How the states are linked:
at | + ^ ! § * ~
Z326 | Z557 Z54 Z745 Z224 Z948 Z702
Z811 | Z288 Z438 Z810 Z792 Z335 Z439
Z439 | Z340 Z651 Z411 Z621 Z583 Z843
Z252 | Z645 Z555 Z668 Z500 Z530 Z822
Z291 | Z218 Z706 Z474 Z366 Z323 Z278
Z399 | Z796 Z247 Z302 Z93 Z450 Z318
Z762 | Z741 Z694 Z339 Z815 Z380 Z505
Z878 | Z323 Z831 Z80 Z52 Z579 Z254
Z963 | Z682 Z716 Z779 Z309 Z641 Z886
Z517 | Z302 Z374 Z450 Z399 Z79 Z253
Z17 | Z411 Z415 Z583 Z439 Z500 Z438
Z533 | Z859 Z891 Z391 Z26 Z623 Z514
Z184 | Z80 Z405 Z579 Z878 Z294 Z115
Z861 | Z810 Z259 Z335 Z811 Z212 Z17
Z51 | Z677 Z309 Z59 Z540 Z891 Z859
Z366 | Z79 Z348 Z218 Z505 Z474 Z694
Z259 | Z861 Z645 Z994 Z438 Z822 Z415
Z79 | Z191 Z366 Z285 Z450 Z788 Z762
Z116 | Z123 Z932 Z76 Z212 Z93 Z252
Z474 | Z788 Z52 Z908 Z218 Z726 Z476
Z340 | Z187 Z439 Z532 Z54 Z860 Z792
Z339 | Z374 Z90 Z909 Z741 Z348 Z79
Z635 | Z932 Z318 Z320 Z669 Z171 Z93
Z557 | Z728 Z326 Z713 Z716 Z887 Z129
Z809 | Z583 Z123 Z500 Z17 Z252 Z259
Z290 | Z668 Z796 Z530 Z252 Z318 Z932
Z183 | Z349 Z792 Z971 Z702 Z42 Z54
Z386 | Z579 Z625 Z294 Z184 Z309 Z677
Z540 | Z115 Z294 Z677 Z798 Z59 Z587
Z157 | Z309 Z167 Z963 Z514 Z728 Z891
Z193 | Z167 Z807 Z224 Z623 Z326 Z728
Z251 | Z93 Z171 Z399 Z970 Z517 Z182
Z285 | Z445 Z218 Z694 Z191 Z278 Z339
Z505 | Z450 Z909 Z79 Z517 Z218 Z445
Z90 | Z339 Z278 Z380 Z762 Z558 Z366
Z859 | Z405 Z533 Z625 Z587 Z175 Z294
Z288 | Z971 Z811 Z42 Z183 Z651 Z340
Z716 | Z963 Z224 Z728 Z157 Z713 Z664
Z796 | Z290 Z399 Z182 Z555 Z497 Z635
Z175 | Z514 Z623 Z157 Z625 Z716 Z682
Z845 | Z476 Z726 Z519 Z278 Z849 Z706
Z411 | Z532 Z17 Z860 Z340 Z835 Z811
Z798 | Z254 Z579 Z115 Z726 Z677 Z470
Z519 | Z558 Z254 Z734 Z476 Z470 Z52
Z849 | Z734 Z115 Z470 Z519 Z587 Z878
Z191 | Z253 Z79 Z445 Z497 Z694 Z741
Z323 | Z908 Z878 Z726 Z474 Z798 Z519
Z171 | Z251 Z815 Z247 Z320 Z374 Z302
Z80 | Z726 Z184 Z798 Z323 Z540 Z849
Z445 | Z815 Z285 Z762 Z253 Z90 Z374
Z415 | Z17 Z212 Z809 Z651 Z230 Z835
Z779 | Z891 Z728 Z664 Z682 Z129 Z623
Z908 | Z278 Z323 Z845 Z788 Z254 Z558
Z728 | Z779 Z557 Z641 Z963 Z702 Z816
Z253 | Z137 Z191 Z815 Z318 Z762 Z247
Z745 | Z713 Z187 Z887 Z557 Z792 Z349
Z807 | Z193 Z349 Z960 Z816 Z54 Z557
Z625 | Z386 Z391 Z514 Z405 Z157 Z51
Z93 | Z555 Z251 Z796 Z76 Z302 Z530
Z621 | Z54 Z42 Z340 Z820 Z411 Z948
Z706 | Z291 Z734 Z52 Z348 Z878 Z908
Z579 | Z798 Z386 Z540 Z80 Z51 Z636
Z374 | Z517 Z339 Z505 Z247 Z366 Z191
Z450 | Z497 Z505 Z191 Z302 Z285 Z815
Z129 | Z816 Z702 Z807 Z664 Z820 Z224
Z497 | Z318 Z450 Z253 Z182 Z445 Z171
Z669 | Z822 Z530 Z932 Z912 Z320 Z76
Z909 | Z505 Z380 Z366 Z374 Z291 Z285
Z335 | Z651 Z994 Z415 Z810 Z123 Z583
Z651 | Z439 Z335 Z17 Z42 Z809 Z860
Z860 | Z843 Z583 Z438 Z532 Z259 Z810
Z831 | Z878 Z587 Z184 Z693 Z386 Z798
Z741 | Z247 Z762 Z374 Z171 Z909 Z450
Z115 | Z849 Z540 Z636 Z254 Z26 Z831
Z294 | Z540 Z514 Z51 Z579 Z682 Z26
Z187 | Z745 Z340 Z948 Z326 Z843 Z183
Z218 | Z285 Z291 Z788 Z79 Z908 Z90
Z641 | Z664 Z713 Z129 Z779 Z349 Z193
Z76 | Z230 Z970 Z555 Z123 Z796 Z668
Z224 | Z716 Z960 Z557 Z167 Z745 Z641
Z349 | Z807 Z183 Z820 Z129 Z621 Z326
Z212 | Z415 Z822 Z123 Z335 Z76 Z500
Z960 | Z224 Z820 Z326 Z193 Z187 Z713
Z405 | Z184 Z859 Z386 Z831 Z514 Z540
Z912 | Z994 Z668 Z822 Z259 Z932 Z123
Z587 | Z831 Z26 Z405 Z470 Z625 Z579
Z476 | Z380 Z845 Z558 Z90 Z734 Z291
Z320 | Z970 Z137 Z251 Z932 Z247 Z796
Z348 | Z366 Z558 Z291 Z909 Z52 Z788
Z278 | Z90 Z908 Z476 Z694 Z519 Z348
Z514 | Z294 Z175 Z309 Z386 Z963 Z59
Z558 | Z348 Z519 Z706 Z380 Z693 Z474
Z42 | Z621 Z810 Z439 Z971 Z17 Z532
Z230 | Z500 Z76 Z252 Z809 Z290 Z912
Z970 | Z76 Z320 Z93 Z116 Z399 Z290
Z664 | Z886 Z641 Z816 Z891 Z807 Z167
Z530 | Z669 Z182 Z635 Z668 Z137 Z970
Z816 | Z623 Z129 Z193 Z886 Z960 Z716
Z792 | Z183 Z843 Z288 Z887 Z810 Z621
Z123 | Z809 Z116 Z230 Z415 Z555 Z645
Z948 | Z887 Z532 Z792 Z745 Z811 Z971
Z26 | Z587 Z59 Z859 Z636 Z391 Z386
Z694 | Z762 Z788 Z90 Z445 Z476 Z909
Z820 | Z960 Z971 Z54 Z807 Z340 Z745
Z886 | Z391 Z664 Z623 Z533 Z193 Z157
Z822 | Z212 Z669 Z116 Z994 Z970 Z230
Z309 | Z51 Z157 Z682 Z294 Z779 Z533
Z470 | Z693 Z636 Z831 Z734 Z405 Z80
Z302 | Z182 Z517 Z497 Z796 Z191 Z137
Z167 | Z157 Z193 Z716 Z175 Z557 Z779
Z702 | Z129 Z887 Z349 Z641 Z971 Z960
Z555 | Z252 Z93 Z290 Z230 Z182 Z669
Z788 | Z694 Z474 Z278 Z285 Z845 Z380
Z636 | Z470 Z677 Z587 Z849 Z859 Z184
Z391 | Z625 Z886 Z175 Z859 Z167 Z309
Z52 | Z474 Z693 Z323 Z291 Z80 Z845
Z182 | Z530 Z302 Z318 Z290 Z253 Z320
Z500 | Z835 Z230 Z645 Z583 Z668 Z994
Z318 | Z635 Z497 Z137 Z530 Z815 Z251
Z645 | Z259 Z252 Z912 Z835 Z669 Z212
Z693 | Z52 Z470 Z878 Z706 Z184 Z726
Z438 | Z811 Z835 Z861 Z843 Z994 Z651
Z713 | Z641 Z745 Z702 Z728 Z183 Z807
Z815 | Z171 Z445 Z741 Z137 Z339 Z517
Z971 | Z820 Z288 Z621 Z349 Z439 Z187
Z677 | Z636 Z51 Z26 Z115 Z533 Z405
Z891 | Z533 Z779 Z886 Z59 Z816 Z175
Z532 | Z948 Z411 Z843 Z187 Z438 Z288
Z54 | Z326 Z621 Z187 Z960 Z532 Z887
Z932 | Z116 Z635 Z970 Z822 Z251 Z555
Z726 | Z845 Z80 Z254 Z908 Z115 Z734
Z137 | Z320 Z253 Z171 Z635 Z741 Z399
Z380 | Z909 Z476 Z348 Z339 Z706 Z218
Z254 | Z519 Z798 Z849 Z845 Z636 Z693
Z994 | Z335 Z912 Z212 Z861 Z116 Z809
Z734 | Z706 Z849 Z693 Z558 Z831 Z323
Z835 | Z438 Z500 Z259 Z860 Z912 Z335
Z668 | Z912 Z290 Z669 Z645 Z635 Z116
Z623 | Z175 Z816 Z167 Z391 Z224 Z963
Z887 | Z702 Z948 Z183 Z713 Z288 Z820
Z682 | Z59 Z963 Z891 Z51 Z664 Z391
Z810 | Z42 Z861 Z651 Z288 Z415 Z411
Z59 | Z26 Z682 Z533 Z677 Z886 Z625
Z843 | Z792 Z860 Z811 Z948 Z861 Z42
Z583 | Z860 Z809 Z835 Z411 Z645 Z861
Z247 | Z399 Z741 Z517 Z251 Z505 Z497

In the rows, 150 stands for zero.

The rows follow the links: the fewer symbols apart two states are, the more alike their rows tend to be.

Some states and rows for them; each showing differs a little:
Z822
100 71 78 205 117 193 177 88 248 164 121 136 114 132 137 123 168 91 152 171 245 109 210 194 121 188 192 119 166 148 99 161 61 138 77 162 217 115 82 134 164 193 174 234 93 186 62 73 70 212 204 146 74 105 125 135 211 175 141 168 240
Z252
101 73 79 205 119 197 168 86 249 163 120 136 115 132 134 122 169 90 151 172 246 110 211 192 126 190 191 123 168 145 96 161 59 139 83 162 217 117 83 132 166 191 171 235 100 181 63 77 70 210 209 148 72 103 120 137 207 172 143 166 242
Z664
131 173 194 116 147 36 246 243 101 182 176 180 165 176 198 203 133 242 171 154 80 196 72 132 87 110 133 120 120 175 197 125 207 100 83 145 43 148 187 218 132 134 198 77 119 178 172 149 207 132 60 126 206 208 218 126 190 188 128 160 66
Z519
225 219 195 114 192 198 38 140 81 107 160 141 181 147 125 134 145 136 128 121 97 156 145 116 238 140 116 209 157 135 170 160 204 208 292 142 167 192 196 109 151 115 80 118 243 89 233 238 193 97 163 174 189 153 120 185 45 91 181 120 119
Z212
88 68 82 204 112 167 205 108 247 174 124 141 111 138 147 135 165 111 161 176 240 118 196 194 100 182 191 109 161 151 102 155 69 121 49 161 195 110 85 151 160 193 189 223 77 197 57 63 78 214 187 139 81 114 139 129 229 186 134 172 230
Z438
76 74 99 189 108 115 251 148 229 191 134 157 119 151 170 160 160 155 170 179 211 138 163 188 68 166 186 91 145 163 124 143 90 97 12 162 147 107 99 183 153 187 213 194 60 211 62 59 100 210 144 129 104 140 172 114 254 208 123 180 194
Z386
198 227 221 95 182 104 131 214 52 139 179 163 183 168 165 177 131 210 148 130 51 191 86 107 176 108 110 178 132 155 201 139 238 160 216 138 80 184 216 167 136 108 130 66 204 119 238 224 227 91 93 154 225 199 180 163 92 129 158 135 56
Z399
158 119 99 188 149 260 69 54 210 123 120 120 131 124 103 99 167 55 133 148 229 102 229 174 199 194 171 173 179 129 98 175 84 195 199 156 256 145 105 87 168 169 109 229 170 133 114 138 86 177 238 170 85 90 84 166 123 121 169 144 240
Z798
218 231 215 103 189 154 77 178 58 117 173 152 186 159 145 155 136 172 137 121 67 175 117 109 214 123 106 200 144 145 189 149 227 188 269 138 124 192 211 137 142 108 99 85 230 100 246 239 216 88 127 166 209 176 146 178 58 103 171 123 82
Z415
82 70 89 198 110 142 230 128 240 182 129 149 114 143 155 146 163 130 166 178 230 126 183 190 83 175 191 98 154 154 113 149 74 108 27 162 171 108 89 166 159 192 202 210 66 202 54 59 86 212 167 133 89 126 156 122 245 198 129 176 211
Z450
188 149 124 171 163 266 35 63 176 109 130 120 146 125 99 97 159 62 126 140 198 109 216 157 229 183 157 194 180 126 110 178 115 212 251 151 250 163 128 76 168 153 89 208 202 109 155 175 109 153 233 178 107 98 80 180 84 98 179 133 217
Z788
218 200 167 137 184 237 18 102 111 100 149 130 168 135 107 114 151 98 122 124 136 135 179 131 246 159 129 212 169 128 145 169 169 220 295 145 208 185 170 88 157 128 73 155 239 88 209 221 160 115 200 180 157 129 98 192 48 86 183 123 161
Z583
80 70 94 191 108 128 242 138 235 185 131 153 117 146 165 153 161 142 166 176 221 133 174 189 74 171 187 95 149 160 119 145 82 103 20 162 159 108 94 174 153 190 210 201 63 206 58 61 93 210 156 131 96 134 165 117 249 204 124 179 203
Z288
79 93 121 173 114 75 277 183 200 200 149 166 130 161 186 178 151 189 175 175 179 157 132 177 53 149 177 89 133 170 146 134 119 84 2 157 104 112 121 207 146 178 225 158 59 213 80 72 129 194 111 123 133 165 196 111 255 215 117 177 155
Z849
221 230 209 106 191 168 62 166 64 115 169 149 185 153 138 148 137 163 133 121 77 169 124 112 223 128 110 202 150 140 182 155 221 195 279 140 135 193 207 128 145 106 95 96 239 94 243 240 210 87 141 168 205 169 139 182 54 100 174 123 95
Z335
81 71 91 196 110 132 238 133 238 186 132 150 113 144 161 150 161 139 165 178 226 132 176 191 78 171 192 96 150 158 116 145 79 104 22 162 162 107 93 172 153 191 206 203 64 205 56 59 89 212 161 132 95 132 160 119 247 201 125 178 207
Z218
216 192 163 141 181 244 18 95 121 100 146 128 168 134 107 111 153 93 123 126 146 132 185 131 248 161 133 210 169 128 139 172 163 219 292 144 216 183 168 85 160 132 74 162 235 90 202 217 153 121 204 179 149 123 94 190 51 86 183 122 168
Z500
86 69 84 204 113 161 209 111 248 176 125 145 116 137 149 138 165 115 160 176 237 121 194 193 97 182 191 106 159 152 105 152 66 120 44 163 190 110 85 154 160 195 192 220 75 197 55 63 78 213 183 139 81 116 142 127 232 189 134 174 227
Z558
223 211 181 124 189 218 26 121 94 103 154 134 175 141 117 126 146 118 125 120 114 146 163 123 245 148 120 213 161 132 158 165 189 215 298 141 185 191 184 97 152 117 78 135 244 88 224 232 178 104 183 178 174 142 109 188 41 85 181 122 136
Z224
113 151 177 129 136 35 268 237 124 189 170 178 154 175 200 203 137 237 174 161 101 187 82 143 71 118 145 106 122 173 189 124 187 87 50 151 48 138 173 224 134 147 214 95 97 189 147 127 190 147 65 124 190 199 221 121 217 200 121 168 84
Z557
108 143 172 134 134 36 273 235 134 193 169 180 151 173 200 202 140 235 177 162 109 185 87 147 67 118 150 104 121 175 184 124 179 87 41 149 53 133 165 223 134 151 215 99 89 194 138 120 184 152 69 123 186 198 218 119 224 203 120 171 90
Z405
204 230 222 95 183 110 120 208 50 135 179 164 185 168 161 173 133 204 147 129 55 189 91 106 184 112 106 182 135 155 202 140 238 165 230 136 87 187 216 162 137 106 123 68 211 115 242 230 227 88 102 155 225 192 174 167 83 125 162 130 62
Z860
76 76 102 187 108 106 258 158 223 193 137 158 120 151 172 165 159 163 171 178 205 142 157 185 63 161 187 91 145 165 131 140 92 93 9 161 138 107 102 188 149 187 219 183 58 212 64 60 105 204 140 126 110 147 178 113 255 207 120 179 186
Z960
99 134 162 141 127 40 276 230 145 194 167 178 145 170 200 199 141 229 178 168 122 183 90 152 61 124 153 98 123 175 179 124 169 83 31 150 60 129 158 224 135 156 221 107 84 200 129 109 174 160 74 119 176 193 216 115 231 208 119 172 99
Z843
76 86 116 177 109 85 271 175 209 198 144 164 125 158 181 175 155 176 175 176 190 153 142 179 58 154 181 88 138 167 140 136 108 85 3 159 119 112 112 201 146 184 223 168 58 213 74 68 119 197 123 123 122 155 188 113 257 212 119 181 167
Z909
208 181 152 148 178 253 19 85 136 103 142 127 162 130 104 106 155 82 122 128 161 124 196 137 246 166 139 206 175 126 133 173 148 220 286 149 230 179 157 81 162 134 74 175 230 94 191 205 140 128 214 180 136 117 88 188 57 87 183 124 183
Z587
208 232 221 97 185 123 106 201 51 129 179 160 187 163 158 169 132 197 142 125 56 184 99 108 194 115 108 188 138 150 199 143 236 174 240 137 96 189 217 154 135 108 117 72 216 110 242 233 227 89 107 159 222 189 167 171 76 118 165 129 65
Z497
173 131 110 180 155 263 52 55 195 116 123 120 138 123 102 96 165 56 128 145 216 105 225 166 215 189 165 183 180 127 103 175 97 203 226 153 258 155 114 81 168 163 100 220 186 122 132 154 96 167 240 173 96 94 81 174 106 111 174 138 232
Z831
216 231 215 100 191 145 81 181 56 122 173 155 185 159 147 158 137 178 136 122 67 179 113 107 211 120 107 197 143 146 190 150 231 185 264 138 118 190 211 140 141 108 103 83 228 99 246 240 221 86 123 166 216 178 151 178 62 105 169 124 82
Z171
170 127 105 184 153 262 52 56 199 117 123 120 136 124 102 96 167 55 130 147 220 104 226 168 213 190 165 179 181 128 101 174 94 201 218 155 256 151 114 82 169 165 100 225 182 123 127 151 94 170 238 173 93 92 83 173 110 112 174 138 234
Z187
85 107 137 159 117 58 284 204 179 199 156 170 136 165 194 188 147 205 177 175 157 169 114 168 53 138 167 89 129 173 157 129 136 81 8 155 84 117 135 215 141 170 224 137 64 211 97 84 146 181 96 119 149 177 204 110 252 213 117 176 133
Z278
221 203 173 131 186 232 20 106 107 101 149 129 171 140 112 117 148 103 125 123 129 138 173 127 247 155 127 211 166 128 151 169 176 218 299 141 203 187 177 93 155 123 72 150 241 89 213 225 166 111 193 179 162 132 99 186 46 85 183 123 154
Z807
103 141 167 137 131 37 276 230 138 193 168 177 148 171 202 202 139 232 176 165 116 185 89 151 64 121 151 102 123 173 183 126 177 85 37 150 56 133 162 221 134 153 218 102 88 196 134 117 180 153 70 122 181 195 218 117 226 205 119 169 91
Z445
197 164 134 162 170 262 23 67 159 105 133 123 150 129 102 99 160 70 124 134 182 114 210 149 236 177 150 201 177 124 119 174 127 214 268 148 242 169 139 78 165 147 83 195 215 103 168 188 121 144 228 179 120 107 81 185 70 92 180 129 203
Z254
222 228 206 106 191 177 54 157 67 111 166 144 183 152 135 145 140 154 133 121 83 164 130 110 226 131 112 207 151 139 179 156 216 200 285 137 145 192 205 124 145 109 89 101 238 94 241 241 204 92 147 171 200 165 133 185 49 97 175 121 99
Z129
111 148 174 132 133 37 268 235 129 190 171 177 152 173 199 201 138 236 173 162 106 188 84 145 66 116 147 107 122 175 185 126 183 87 45 148 50 136 168 221 132 148 212 95 93 190 143 123 188 150 68 121 189 201 220 119 219 203 122 169 86
Z26
193 226 221 97 179 98 135 219 54 139 180 166 184 170 171 182 131 214 150 129 53 191 85 107 170 110 111 174 132 159 206 138 238 157 210 138 76 181 217 171 137 109 133 64 198 123 236 222 230 91 90 150 228 201 182 161 99 132 155 135 58
Z167
134 175 196 116 149 38 241 244 98 179 179 180 163 178 198 205 135 244 171 152 79 197 75 130 92 109 133 125 121 171 199 124 208 103 88 148 42 150 188 216 131 135 196 75 123 175 175 154 211 129 59 128 210 207 215 130 187 187 128 158 64
Z886
148 190 205 108 157 45 221 245 84 172 182 175 170 176 194 201 133 244 166 147 67 199 72 122 107 107 128 133 121 172 204 124 218 112 115 143 42 158 199 209 129 126 186 69 139 164 193 170 220 118 61 132 218 211 212 137 166 174 135 153 57
Z651
77 77 102 189 108 113 256 152 226 191 134 157 118 151 172 163 156 159 171 178 209 140 161 187 67 166 189 91 144 164 128 139 91 96 10 161 141 108 100 185 150 189 217 188 58 210 64 62 101 205 142 127 106 140 176 112 254 207 122 177 191
Z779
138 180 198 112 150 40 238 243 94 180 179 180 167 176 197 203 132 246 169 151 74 197 73 130 96 110 131 126 121 172 202 122 211 105 96 144 41 152 192 215 131 131 194 73 126 173 181 159 212 125 61 129 212 207 218 129 181 185 131 159 63
Z323
225 222 196 115 191 194 38 143 76 107 161 140 180 148 127 134 142 139 130 120 94 158 144 116 237 139 114 211 153 134 171 161 204 204 294 140 163 194 197 110 150 114 82 116 242 87 236 240 195 95 163 175 190 156 123 184 44 91 178 123 115

Each walk starts at a row. The symbols on each line, taken left to right, move it on to the next state.
Each answer is a row, close to the row of the state it stands for.
---
200 227 222 95 183 107 125 212 50 138 180 164 186 167 163 176 133 207 147 128 54 190 90 107 180 111 109 181 134 154 203 140 239 164 223 139 85 185 216 165 136 109 127 68 208 117 239 225 230 89 97 155 226 195 176 166 88 129 160 133 60
+ ^ * + -> 188 221 221 97 178 89 149 224 54 143 185 169 184 171 174 184 131 219 153 132 52 193 81 109 161 108 110 168 127 160 206 136 240 149 197 140 68 180 213 181 134 110 141 65 192 127 233 216 230 93 83 151 229 199 189 156 107 140 154 139 53
* ! -> 150 192 207 106 160 46 219 241 81 170 181 178 174 176 192 200 131 242 165 147 65 198 71 122 112 106 124 136 118 170 205 125 223 115 120 142 43 160 200 208 133 126 181 66 143 159 196 174 221 113 62 133 220 209 213 137 163 171 134 151 57
---
76 89 119 174 112 79 277 182 204 197 146 166 126 157 185 178 153 187 175 179 183 155 134 176 54 149 177 89 134 169 144 134 115 84 2 159 109 112 118 204 147 180 224 163 59 210 79 69 125 195 114 122 129 161 192 109 257 214 118 181 159
+ ! § § -> 101 138 165 138 131 39 276 231 142 194 168 177 148 171 200 199 139 230 175 168 120 184 89 152 62 123 153 100 125 174 182 125 171 85 35 151 57 130 160 222 136 155 218 103 84 198 131 113 177 156 71 123 178 192 219 117 230 206 120 171 97
~ § § * -> 119 156 182 123 139 33 262 240 116 188 174 181 158 176 200 201 136 240 175 158 95 192 80 139 77 114 140 112 122 175 193 121 194 92 60 148 47 142 176 222 135 143 208 87 103 185 157 135 196 140 66 124 196 201 220 122 208 198 122 165 78
---
223 226 203 107 190 181 51 155 70 108 167 145 183 151 131 143 140 150 132 121 86 162 133 110 227 133 112 207 152 138 178 155 212 201 287 140 152 193 204 119 146 111 86 106 240 90 237 242 202 92 150 172 199 164 133 184 48 97 177 122 104
~ ! ! ^ -> 216 233 218 99 190 144 87 185 56 124 173 155 185 159 146 161 135 183 139 122 63 178 110 107 208 121 107 197 143 145 192 148 231 184 260 138 115 192 214 143 139 108 105 82 226 101 246 235 220 87 120 165 216 181 156 176 65 108 168 126 77
§ ^ ^ * -> 185 219 221 96 177 83 156 226 56 147 183 168 183 172 176 187 130 222 155 132 51 195 81 110 156 106 110 165 128 161 208 136 240 148 192 141 66 179 215 182 132 111 143 61 186 131 229 211 234 94 83 147 228 203 190 155 112 143 150 138 50
---
120 85 81 202 126 224 130 70 239 147 116 128 119 127 121 110 171 73 143 165 246 104 225 188 152 193 189 140 175 138 92 167 64 159 124 161 241 125 87 112 168 187 150 240 122 163 76 93 68 203 226 156 73 98 104 148 180 151 153 157 248
+ § ~ ! -> 92 69 81 204 112 172 198 103 248 174 122 139 114 139 145 133 166 106 159 175 239 116 200 192 104 185 194 109 161 150 103 156 65 124 54 161 199 113 85 146 162 193 188 223 80 192 57 65 75 213 191 141 78 112 135 130 227 183 134 172 231
^ * -> 130 93 84 201 133 237 112 62 234 142 118 127 124 125 115 106 169 65 139 160 244 105 226 186 166 195 183 152 176 134 91 168 67 169 145 160 249 129 91 104 170 186 136 239 133 155 85 103 71 198 230 160 75 93 97 156 164 141 157 154 249
---
81 99 131 167 115 66 280 196 189 201 150 170 129 164 190 183 149 199 175 176 168 162 125 171 54 143 171 87 132 171 153 131 127 82 6 157 94 116 126 210 142 175 227 148 60 211 88 78 138 186 103 123 141 170 201 112 253 215 115 176 143
^ ~ ~ + -> 83 104 137 163 119 59 282 201 183 199 154 171 135 164 193 187 148 206 177 174 160 167 118 169 53 141 170 87 130 174 158 129 134 83 4 157 87 116 129 211 141 171 227 141 62 210 94 81 143 180 97 120 146 173 205 110 252 215 118 177 135
~ § + + -> 123 161 186 123 138 36 256 242 113 188 175 180 159 177 199 204 135 239 174 158 91 197 77 137 78 113 137 113 121 173 195 125 197 93 64 147 46 145 179 221 133 141 205 83 108 183 161 139 200 140 61 125 200 204 221 124 203 194 124 163 74
---
222 229 207 106 190 172 58 162 65 114 169 148 184 155 136 146 139 158 134 121 79 166 127 111 226 129 112 206 152 139 181 154 219 197 281 139 141 191 205 125 144 111 89 99 236 94 244 241 208 90 143 169 204 169 137 182 49 99 174 121 97
* § -> 221 231 208 104 190 161 63 170 61 115 170 148 185 155 141 154 137 167 137 121 75 172 123 108 220 129 106 203 149 144 185 151 224 194 274 139 130 192 210 130 143 108 95 90 234 97 244 241 212 88 136 167 208 171 142 183 54 102 173 122 89
* ! + -> 210 232 219 98 187 131 97 194 52 126 177 159 187 160 150 164 133 189 142 126 59 183 102 105 200 117 108 191 138 149 195 146 234 179 250 137 105 190 216 147 139 108 111 78 221 106 245 235 223 87 113 159 220 184 161 172 69 114 165 128 71
---
200 164 139 161 171 262 23 73 153 104 134 124 153 130 102 101 160 70 123 134 179 119 207 149 239 176 146 201 175 125 120 174 132 216 269 148 243 170 142 78 162 146 79 192 218 100 172 190 124 140 225 179 123 108 84 185 68 91 183 128 199
§ + ~ ^ -> 179 138 113 176 160 264 42 56 189 113 125 120 141 126 103 97 164 59 126 140 208 106 221 161 222 185 161 187 181 125 104 176 102 206 236 154 255 158 123 78 169 159 95 215 193 115 141 161 102 159 237 176 99 95 81 176 97 104 173 134 225
+ § ~ § -> 112 80 79 205 123 214 149 76 245 157 118 132 116 129 126 116 170 79 147 168 248 106 219 191 139 192 189 131 172 141 91 163 61 149 101 160 230 121 83 121 165 191 160 238 109 174 66 85 68 207 218 150 70 99 112 144 193 162 146 161 249
